Below are the code and all the weights of a small trained network. Each question names an input and a target symbol and asks about switching units off, where a switched-off unit gives its printed mean instead of its output.

import numpy as np


def w(rows, s, z=0):
    codes = np.array(rows[::2]) - 128.0
    scale = np.full(codes.shape[1], s)
    scale[-1] = z or s
    return codes * scale


def f(y):
    return np.maximum(y, 0)


def softmax(a):
    e = np.exp(a - a.max(-1, keepdims=True))
    return e / e.sum(-1, keepdims=True)


def log_softmax(a):
    a = a - a.max(-1, keepdims=True)
    return a - np.log(np.exp(a).sum(-1, keepdims=True))


def net(x, mask):
    ids = ['γδζμξτψω'.index(c) for c in x.split()]
    T = len(ids)
    res = E[ids] + P[:T]
    u = 0
    for l in range(2):
        q, k, v = (res @ M[l].T for M in (Q, K, V))
        z = softmax(np.where(np.tri(T) > 0, q @ k.T / 3**0.5, -1e9)) @ v
        res = res + np.where(mask[u], z, O[l][:, -1]) @ O[l][:, :-1]
        u += 1
        y = f(res @ A[l][:, :-1].T + A[l][:, -1])
        res = res + np.where(mask[u : u + 8], y, B[l][:, -1]) @ B[l][:, :-1]
        u += 8
    return log_softmax(res[-1] @ U[:, :-1].T + U[:, -1])


Q, K, V, O, A, B = {}, {}, {}, {}, {}, {}
E = w([
[168,234,184,86,52,120],'γ',
[111,157,190,145,191,148],'δ',
[125,158,81,58,82,25],'ζ',
[210,163,127,33,144,222],'μ',
[89,197,187,231,152,200],'ξ',
[149,49,248,151,125,40],'τ',
[36,129,214,83,40,164],'ψ',
[88,91,35,82,153,104],'ω',
],0.017)
P = w([
[1,170,168,78,151,94],'0',
[154,126,122,117,112,130],'1',
[159,128,122,127,110,131],'2',
[160,125,118,131,119,127],'3',
[160,121,127,136,124,124],'4',
[169,119,123,134,123,129],'5',
[169,121,127,142,121,121],'6',
[167,120,126,144,135,117],'7',
[166,118,129,145,125,115],'8',
[175,118,130,158,130,115],'9',
],0.0085)
Q[0] = w([
[120,101,44,113,145,99],'0.h0',
[93,71,94,148,76,68],'0.h0',
[117,63,156,122,141,2],'0.h0',
],0.016)
K[0] = w([
[124,183,7,93,132,151],'0.h0',
[17,241,112,70,72,155],'0.h0',
[62,181,126,55,226,94],'0.h0',
],0.012)
V[0] = w([
[85,112,87,193,93,73],'0.h0',
[126,68,145,101,18,127],'0.h0',
[125,254,83,100,103,199],'0.h0',
],0.007)
O[0] = w([
[42,156,133,254,117,170,5],'0.h0',
[80,74,130,103,22,154,170],'0.h0',
[217,146,152,186,109,178,189],'0.h0',
],0.009,0.0022)
A[0] = w([
[26,221,61,90,151,181,170],'0.n0',
[72,28,83,187,246,50,254],'0.n1',
[188,103,2,187,93,84,97],'0.n2',
[201,178,119,27,68,136,174],'0.n3',
[202,19,151,143,92,7,178],'0.n4',
[78,119,252,237,181,156,209],'0.n5',
[179,79,158,214,75,170,47],'0.n6',
[119,184,95,142,96,31,94],'0.n7',
],0.0077,0.005)
B[0] = w([
[165,64,81,181,207,125,170],'0.n0',
[159,210,128,67,132,152,168],'0.n1',
[111,38,81,75,44,112,159],'0.n2',
[64,139,130,240,103,172,252],'0.n3',
[37,131,121,157,254,105,201],'0.n4',
[125,70,62,9,102,202,188],'0.n5',
[100,51,122,101,147,186,142],'0.n6',
[26,161,73,163,130,176,168],'0.n7',
],0.0077,0.013)
Q[1] = w([
[70,117,86,105,153,204],'1.h0',
[251,82,131,145,100,96],'1.h0',
[84,156,70,148,173,183],'1.h0',
],0.013)
K[1] = w([
[111,162,131,145,211,137],'1.h0',
[170,87,165,92,11,198],'1.h0',
[147,132,170,170,208,65],'1.h0',
],0.013)
V[1] = w([
[223,50,127,254,221,116],'1.h0',
[122,36,34,128,77,187],'1.h0',
[59,52,225,77,86,105],'1.h0',
],0.0061)
O[1] = w([
[219,143,95,140,33,216,4],'1.h0',
[110,1,173,134,39,131,134],'1.h0',
[19,238,211,153,177,208,134],'1.h0',
],0.0076,0.0047)
A[1] = w([
[202,181,164,22,118,57,128],'1.n0',
[155,50,79,89,41,25,84],'1.n1',
[132,188,144,250,47,21,253],'1.n2',
[254,49,103,87,169,112,211],'1.n3',
[70,141,127,160,165,155,157],'1.n4',
[58,51,114,138,183,77,92],'1.n5',
[86,173,152,156,111,76,98],'1.n6',
[113,52,120,107,120,78,226],'1.n7',
],0.0084,0.0044)
B[1] = w([
[217,171,137,95,56,2,143],'1.n0',
[68,192,166,130,165,155,169],'1.n1',
[163,40,156,62,133,147,196],'1.n2',
[38,179,135,130,190,149,197],'1.n3',
[180,89,176,102,92,91,226],'1.n4',
[199,120,120,217,140,128,254],'1.n5',
[176,116,104,105,176,159,186],'1.n6',
[148,142,107,171,70,77,193],'1.n7',
],0.0097,0.014)
U = w([
[179,109,191,46,112,170,75],'γ',
[125,193,118,33,140,96,206],'δ',
[133,87,59,118,130,88,209],'ζ',
[174,253,148,197,122,197,178],'μ',
[53,57,70,10,188,173,60],'ξ',
[109,156,170,140,205,133,1],'τ',
[29,172,211,110,94,127,139],'ψ',
[9,224,75,163,155,104,78],'ω',
],0.0056,0.0044)

Each question gives the input, a string of symbols that net reads in full, and the target symbol t.
The units are the heads (3 rows each of Q, K, V and O) and the neurons (one row each of A and B). Each row of codes is followed by its name. A weight is (code - 128) times the scale printed after its matrix; where a second scale follows, it is the last column's (O, A, B and U).
mask holds one flag per unit, layer by layer, with each layer's heads first. A switched-off unit (its flag False) gives its mean, the last column of its rows in O or B, instead of its output. The means were averaged over made-up inputs and are rounded, as every weight is.
A unit's drop is (log p(t) with every unit on - log p(t) with that unit switched off) / (log p(t) with every unit on - log p(t) with every unit switched off).
The circuit of an input: a set's keep is (log p(t) with only the set's units on - log p(t) with every unit switched off) / (log p(t) with every unit on - log p(t) with every unit switched off). Starting from the 12 units with the biggest drops (on a tie, the unit counted first), units are removed one at a time, each time the one whose removal leaves the highest keep (on an exact tie, the one counted first), for as long as the keep stays at least 0.8.
units of the circuit, in order: the units of the circuit, biggest drop first
unit that matters most: the unit with the biggest drop
top k neurons: the k neurons with the biggest drops, biggest first
k most important neurons of layer l: the k neurons of layer l with the biggest drops, biggest first
input ω ζ ζ μ, target μ: units of the circuit, in order	[0.n3, 0.h0]
input δ μ τ δ μ τ ξ μ ζ τ, target δ: units of the circuit, in order	[0.h0, 0.n1, 0.n3, 1.n0]
input ψ ω ζ ζ ζ ζ μ τ ζ μ, target ψ: units of the circuit, in order	[0.n4, 1.h0, 0.h0, 0.n5]
input μ ξ ζ τ ζ, target μ: units of the circuit, in order	[1.h0, 0.n4]
input μ δ ζ ω δ, target δ: unit that matters most	0.n3
input ψ ζ μ μ τ ζ ζ δ ζ, target ψ: units of the circuit, in order	[1.h0, 0.h0]
input τ ξ δ μ ζ γ, target τ: 2 most important neurons of layer 0	[0.n4, 0.n1]
input ξ ζ ξ ω ζ μ ζ τ ξ ζ, target ξ: top 3 neurons	[0.n4, 0.n5, 1.n5]
input ζ τ ζ ζ μ δ, target ζ: units of the circuit, in order	[0.h0, 0.n0, 1.n5, 1.n3]
input μ ζ μ δ ζ ζ ζ μ ω τ, target μ: units of the circuit, in order	[0.n4, 1.h0]
input ζ ζ μ μ ξ μ, target μ: units of the circuit, in order	[0.h0, 0.n3]
input μ ω ζ γ δ δ τ, target μ: units of the circuit, in order	[1.h0, 0.n4]
input ψ μ τ ζ ζ ζ, target ψ: units of the circuit, in order	[1.h0, 0.h0, 0.n4, 1.n5]
input τ ζ μ ζ ξ ξ γ ζ ζ ξ, target τ: 2 most important neurons of layer 1	[1.n5, 1.n4]
input ω τ τ τ ψ, target ω: 3 most important neurons of layer 1	[1.n1, 1.n4, 1.n2]
input ζ μ γ ω, target ω: unit that matters most	0.n3
input ζ τ δ μ ζ ψ, target ζ: 3 most important neurons of layer 1	[1.n5, 1.n3, 1.n7]
input ζ ζ ψ ζ ζ δ ξ, target ξ: 2 most important neurons of layer 0	[0.n5, 0.n3]
input γ μ ψ ζ τ ω μ ζ γ ζ, target γ: top 4 neurons	[1.n2, 0.n5, 0.n4, 1.n3]
input τ ζ δ, target τ: 2 most important neurons of layer 0	[0.n4, 0.n0]
input ω ζ ζ τ ω γ μ ζ δ, target ω: top 2 neurons	[0.n0, 0.n5]
input ζ τ ζ ζ ζ μ ζ ξ, target ζ: top 3 neurons	[0.n0, 0.n5, 0.n7]
input δ ζ τ, target δ: top 2 neurons	[0.n3, 0.n1]
input ω μ ζ γ, target γ: top 3 neurons	[1.n2, 0.n3, 0.n5]
input ω ω τ ξ, target ω: 4 most important neurons of layer 1	[1.n3, 1.n2, 1.n1, 1.n4]
input ψ ζ ζ δ ω, target ω: 2 most important neurons of layer 0	[0.n3, 0.n2]
